[[ -29   -9   -9   15  -17]
 [  72   -1   12   48  -96]
 [  96   -2   21   58 -107]] ==> -2

[[-26 -49   2 -45  -6  -4]
 [-36 -63  -2 -94  -9  -9]
 [ -3 -67 -65 -79   3 -30]] ==> -67

[[  20  -25   14   33  -44   13  -87]
 [  18  -33    8   48    3   34   54]
 [  67  -63   41   70  -94   27 -112]] ==> -63

[[-12 -33  28 -56 -21 -26]
 [ 15   5 -10  -3 -20  25]
 [-69 -24 111 -83 -19 -71]] ==> -24

[[  96 -103   69   48  -21   93]
 [  71   43    2   -4   21   16]
 [ -28  -25  -15  -72  -23    8]] ==> -25

[[-52 -10  50 -92 -28  -3 -83]
 [ 64  69 -17 -84 -30 -35 -24]
 [-38 -94  61  17 -56 -32  -2]] ==> -94

[[ 15  68 -20  53 -47  93]
 [ 53  30 -22  73  73 -34]
 [ 67  27 -74  40 -39  83]] ==> 27
---
[ 30  73 -91 -47 -14] -> -91

[[  21    0   80   35   72]
 [ -87   51   68  -45   52]
 [-104   28   31  -20   59]] -> 31

[[-10 -48 -12 -60  -5]
 [-24  -3   5 108   5]
 [-10 -50  -5 -46  -6]] -> -5

[-101   28  -48    4   86] -> -48

[ 54 -13 -15 -39  93] -> -15

[[ 66 -33 -61  39 -35]
 [  5  15   5  15   2]
 [ 63  13 -82  57 -41]] -> -82

[-52 109 -40 -18  86] -> -40

[[ 84  -5  61 -26  37]
 [-18 -37 -74 -58 -29]] -> -74
---
25,-45,-76,-46
-41,76,25,-43
-7,13,-47,-84
| -84

5,-15,1,80,-17,-12,36
24,48,-6,-55,10,37,14
8,-10,15,94,-21,-2,40
| 40

17,-32,-27,-2
68,-106,-10,-76
38,-64,-25,-72
| -72

-11,-8,1,13,61,-63,58
80,-2,36,106,49,-18,88
-45,48,-50,-60,-17,58,-26
| -26

2,74,15,-98,18,3
25,-6,5,-82,16,-7
-12,-11,-16,80,32,-1
| -1

-5,85,-17,-59,-79,-50
-31,-48,21,-14,63,54
13,-3,19,102,11,-47
| -47

52,-84,67,-94,22
18,-49,60,-64,2
-34,-29,22,-8,-27
| -27

28,1,-73,-93,109,-37,31
-16,34,42,-21,-37,28,33
13,37,0,-27,39,16,19
| 19
---
[[ -6   7 -74  19   4]
 [ 57  -8   4  19   5]
 [ 91  -5  -8  -7  10]] ans = 19

[[-56 -94 -73  40]
 [ 55  93  74 -41]
 [-83 -64  41 -36]] ans = 74

[[ 29  16  39 -76 -67   2 -48]
 [-24 -20  51  18   1  42   3]
 [ 40   7 -23  87  27 -65  57]] ans = 42

[[ 75 106 -13 -24  33]
 [ -7  28  78  92  29]
 [ 58  76  34 -31  14]] ans = 92

[[  74  -23  -67   13 -109   62  -83]
 [  17   39 -101   17   15   25   80]
 [  10  -42   67   53  -35  -43  110]] ans = 25

[[  1  15  -2 -82  19  31]
 [ -3 -38  -6  40 -22  84]
 [ 86  20  21 -31  -3  74]] ans = -22
---
[[-11 -16 -11 -20   3 -13]
 [-37 -16 -28 -40 -79 -26]
 [ 29  11  21  33  82  18]]
-13

[-73  -8  13 -80  36  99 -52]
-52

[[  1 -89  30 -79 -16 -43]
 [  8  23  26  45 -29  28]
 [-18 110 -19 -49  73  -6]]
-43

[ 36   4 -32  21 -23  84  78]
78

[[-89 -13 -50  -1 107 -57  56]
 [-33  80 -66  14 -73  64 -27]]
56

[[ 68  65 103  73  56]
 [ 58  77  71  61  65]
 [ 56  68 101  81  76]]
56

[[   3 -102   -5   26   -6]
 [   1  -26   -8  -20    1]]
-6

[[-108  -27    2   11    1  -22]
 [  10  -18   -8    0   97  -19]
 [ -14  -23   24  -35   -1    5]]
-22

[[ 94 -83  25  -3]
 [ 70 -50   2 -12]
 [ 52 -46  -1  -7]]
-3
---
[ 33  86  70  26 -39   9 -56] value 33
[ 11 -92 -12 -44  66  30  47] value 11
[ 14  82  -9  -7  31 -13   8] value 14
[104  20 -76 -25  50 110] value 104
[13 83 52 73 88 67] value 13
[ 11 -42  31  19 -87] value 11
[-94 -30  40 -15 -21 -63 -37] value -94
---
[102  11  -5 -16] | 11

[[-110  -39   28   -1  -49]
 [  58   54   -9  -69  -66]] | -9

[ -84   29   83   12  -50 -107   23] | -50

[ -6 -92  -9  35   1 -18] | 35

[[ 15 -32  86  21 -34]
 [ 23 -29  18   4  -3]] | 18

[ -53  -45  -90 -107   86   12] | -107

[[ -3  -1  -2   8   8   7  11]
 [111  93  20 -69  13  38  51]] | 13

[ 46  18 -20  92  55] | -20
---
13	16	12	7	31	15
1	0	1	-107	96	1
-1	-2	-1	-46	31	-2
-> 1

23	-26	88	-29
9	0	1	16
-24	-100	-49	11
-> 9

16	76	90	-9	-13
17	55	91	-6	3
-3	-2	-15	0	-4
-> 17

-25	-25	-18	-65	-102	54	20
-117	-117	-1	-4	58	-42	90
1	1	110	65	-49	-33	37
-> -117

-24	-39	31	-37	-79	-68
81	32	-96	-41	-61	-23
10	61	22	-51	94	74
-> 81

-15	-29	11	6
-28	-51	12	8
-88	-37	33	-2
-> -28

-33	32	15	-31	73
92	45	-7	-21	-88
-35	12	15	-40	-17
-> 92

111	-21	29	88	-16
37	42	42	-56	-55
-111	84	41	58	-92
-> 37

-26	-67	-37	6	101	-76	-13
-44	21	-31	39	52	-67	-12
20	-9	-28	40	59	-67	-52
-> -44
---
[1679 5075 7099 6354 7978] out 1679, 7978

[ 3 78 75  6] out 3, 6

[ 50 167 244 125 116] out 50, 116

[[ 87 145  97  95 127 237 213]
 [ 75 150 254  48  34 225 127]] out 87, 127

[4 7 8 1 2 2] out 4, 2

[772 441 221 746] out 772, 746

[538 347 292 769 613 151] out 538, 151

[[ 39 178 177 140 128]
 [ 44 178 177 191 129]] out 39, 129

[254 210  39 167] out 254, 167

[977 138 720 881 391 594 819] out 977, 819
---
(14.951, 16.004, -18.363, -17.951, 11.900, 0.021) Out: 0.021
(-2.59, 6.04, 3.96, 19.44, -6.00, 4.56, -14.95) Out: -14.95
(-8.18, 9.35, -2.66, 9.18, 11.21, -12.58) Out: -12.58
(-0.505, -1.505, 1.447, -1.086) Out: -1.086
(0.096, 0.053, 0.165, -0.179, 0.059) Out: 0.059
(0.4, -0.6, 1.1, 0.3, -1.3) Out: -1.3
---
[ 74  97   9 -81  34  17] -> 17, 74

[[ 89  58 -20 -55 -46 -64 -83]
 [ 23 -29 -53 -57 -45 -20   1]] -> -83, 23

[ 26 113  23  33 103 -98] -> -98, 26

[[  13 -102  -49   14   37]
 [ -51  -25  -24  -18  -58]
 [ -42   -9   55   -2   22]] -> 37, -42

[  13 -105   69  -36   45  -19] -> -19, 13

[[   6    0   24    8   -5]
 [   1    2 -100    1    8]
 [   3   -1  -12    5  -22]] -> -5, 3

[[-83  65   6  43  60 -74]
 [  6  16  -7   1  -7   4]] -> -74, 6

[[-75 -87 -47 -33]
 [ 11 -46 -50 -36]
 [107  13  41 -26]] -> -33, 107
---
[[  49  -41  -57   72  -37]
 [   3    7   33   -1  -33]
 [  15   48  -50 -115    0]] => 48

[[ -4  48  56 -26]
 [ 37 -35  -3 -56]
 [-60  63  19  83]] => 63

[[-14   0  13   7   1]
 [  8   7 -93  -2 -88]
 [ 29 -13  -8 -11   1]] => -13

[[ 22 -75   3  42  79 -14 -94]
 [111  -8 -92  66  53 -46 -45]
 [ 48 -14 -80  75 -42   0   4]] => -14

[[  3  29  14   4  46  82 -61]
 [ 36 -41  49   6  57  14   0]
 [-37  44  51 -91  33   5 -46]] => 44

[[ 23 -55  59 -22 -11 -95 -44]
 [-28 -56 -28  57 -30  24  51]
 [-46  -9  11  -7 108 -78  -2]] => -9

[[ -15  -62   39  -16  -72   -6]
 [  92  -46    1 -112  -63   61]
 [  26  -35  -47   62  -15   60]] => -35

[[ -6 -58  47 -12  86   1 -12]
 [  1 -12  43 -29  51   3  -2]
 [-25  82 -13 -24 -18  -1 -20]] => 82

[[-36  40 107 -14  42 -92]
 [-45  27 -22 -91 -16  76]
 [ 13 -24  21  13  23 -12]] => -24
---
[-104  -54  -67  106 -109   -8] Answer: -67
[  -9 -112  -27  -30    6  -45   34] Answer: -27
[-25 -60 -91 -22] Answer: -91
[-77  -4 -57 -89 -86 -72 -76] Answer: -57
[ -9 -78   3 -94] Answer: 3
[84 71 99 58 58 38 57] Answer: 99
[ -39 -115   48   41    9  -36] Answer: 48
---
((4808, 2637, 9888, 4495, 7055, 2210), (4383, 2676, 8462, 3486, 4950, 2601)) ans = 2637
((413, 600, 517, 906, 188, 49, 387), (254, 508, 529, 689, 838, 991, 706), (698, 251, 183, 139, 115, 365, 451)) ans = 600
((11, 47, -1, 17, 18), (-5, -32, -8, -24, -18), (-5, 2, 4, -7, -6)) ans = 47
((6, 7, 7, 6, 6, 6), (3, 2, 1, 2, 3, 4), (8, 8, 7, 8, 8, 8)) ans = 7
((5588, 6020, 8644, 2225), (2322, 2580, 3111, 1486), (5797, 5813, 8977, 2354)) ans = 6020
(193, 243, 239, 97, 145, 154, 35) ans = 243
(17, -45, 42, 1, 16, 39, -4) ans = -45
((537, 329, -336, -529, -69, -505), (-519, 921, 993, 787, 86, -251)) ans = 329
---
[[  7  62  75  61]
 [ 21  97 -50  96]]: 75

[[ 33 -34   8 -58 114   2]
 [-63  12   9   4 -64 -41]]: 8

[[  56   16    0  -26  -61   66  -10]
 [-104  110  102   95   78  -96   95]]: 0

[[ -2  41  40 -13  96 -28]
 [-37  53  26 -79  84  -5]]: 40

[[  5 -59 -80  -7 -10]
 [  0 -23 -37 -22 105]]: -80

[[ 34 101 -32   6 100]
 [-19 -79  33  14 -26]]: -32
